Below are the code and all the weights of a small trained network. Each question names an input and a class and asks about switching units off, where a switched-off unit gives its printed mean instead of its output.

import numpy as np


def w(rows, s, z=0):
    codes = np.array(rows[::2]) - 128.0
    scale = np.full(codes.shape[1], s)
    scale[-1] = z or s
    return codes * scale


def f(y):
    return y / 2 * (1 + np.tanh(0.7978845608 * (y + 0.044715 * y**3)))


def log_softmax(a):
    a = a - a.max(-1, keepdims=True)
    return a - np.log(np.exp(a).sum(-1, keepdims=True))


def net(x, mask):
    res = np.array(x, float).reshape(1, 5) / 4 @ E
    y = f(res @ A[0][:, :-1].T + A[0][:, -1])
    res = res + np.where(mask, y, B[0][:, -1]) @ B[0][:, :-1]
    return log_softmax(res[-1] @ U[:, :-1].T + U[:, -1])


A, B = {}, {}
E = w([
[97,140,254,69],'x0',
[128,128,128,128],'x1',
[32,81,146,226],'x2',
[30,157,80,67],'x3',
[127,131,128,130],'x4',
],0.016)
A[0] = w([
[219,206,101,41,255],'neuron 0',
[212,133,185,198,217],'neuron 1',
[127,97,152,216,187],'neuron 2',
[166,137,89,152,136],'neuron 3',
[157,127,35,174,216],'neuron 4',
[97,178,180,86,161],'neuron 5',
[88,158,5,114,188],'neuron 6',
],0.016,0.013)
B[0] = w([
[197,157,70,65,254],'neuron 0',
[229,1,164,51,238],'neuron 1',
[77,48,160,148,216],'neuron 2',
[159,108,81,108,168],'neuron 3',
[143,28,27,165,220],'neuron 4',
[132,197,197,92,189],'neuron 5',
[129,199,92,202,209],'neuron 6',
],0.016,0.028)
U = w([
[168,86,53,91,8],'0',
[199,128,161,76,83],'1',
[138,54,103,170,29],'2',
[109,85,217,107,211],'3',
[158,178,45,134,169],'4',
[126,205,121,62,53],'5',
[69,140,95,225,251],'6',
[7,174,197,150,198],'7',
],0.016,0.0036)

Each question gives the input, the list of numbers given to net, and the class t.
The units are the neurons (one row each of A and B). Each row of codes is followed by its name. A weight is (code - 128) times the scale printed after its matrix; where a second scale follows, it is the last column's (A, B and U).
mask holds one flag per neuron, in row order. A switched-off neuron (its flag False) gives its mean, the last column of its row in B, instead of its output. The means were averaged over made-up inputs and are rounded, as every weight is.
A unit's drop is (log p(t) with every unit on - log p(t) with that unit switched off) / (log p(t) with every unit on - log p(t) with every unit switched off).
The circuit of an input: a set's keep is (log p(t) with only the set's units on - log p(t) with every unit switched off) / (log p(t) with every unit on - log p(t) with every unit switched off). Starting from all 7 units, units are removed one at a time, each time the one whose removal leaves the highest keep (on an exact tie, the one counted first), for as long as the keep stays at least 0.8.
units of the circuit, in order: the units of the circuit, biggest drop first
unit that matters most: the unit with the biggest drop
top k neurons: the k neurons with the biggest drops, biggest first
drop of u: that unit's drop, to one decimal
input [-6,7,-5,5,-7], class 4: units of the circuit, in order : neuron 6
input [3,-8,1,8,-3], class 7: units of the circuit, in order : neuron 0; neuron 1
input [1,5,5,5,-7], class 7: units of the circuit, in order : neuron 4; neuron 1
input [-5,-7,-6,5,-7], class 4: top 2 neurons : neuron 6; neuron 1
input [-4,1,-1,2,-6], class 4: top 2 neurons : neuron 1; neuron 6
input [2,-5,-3,0,-8], class 1: top 2 neurons : neuron 4; neuron 6
input [1,7,3,-5,8], class 3: units of the circuit, in order : neuron 4; neuron 0
input [1,8,0,1,0], class 5: units of the circuit, in order : neuron 1; neuron 4
input [2,7,1,7,-8], class 7: units of the circuit, in order : neuron 0; neuron 1
input [-8,3,-3,1,-8], class 4: top 3 neurons : neuron 6; neuron 1; neuron 2
input [1,-8,-8,-5,4], class 1: top 2 neurons : neuron 4; neuron 1
input [-2,4,1,-8,-3], class 2: top 2 neurons : neuron 0; neuron 2
input [3,1,3,7,4], class 7: top 2 neurons : neuron 0; neuron 1
input [8,-2,5,2,0], class 7: top neuron : neuron 1
input [-4,1,6,1,-5], class 6: top 3 neurons : neuron 1; neuron 6; neuron 0
input [5,4,0,7,-1], class 5: top 2 neurons : neuron 2; neuron 1
input [0,2,8,0,4], class 2: top 2 neurons : neuron 5; neuron 6
input [-2,0,0,2,-8], class 4: drop of neuron 1 : 0.6
input [-7,8,2,4,-1], class 6: drop of neuron 1 : 0.2
input [-8,8,7,6,-6], class 6: unit that matters most : neuron 6
input [4,2,-7,0,7], class 1: drop of neuron 6 : 0.4
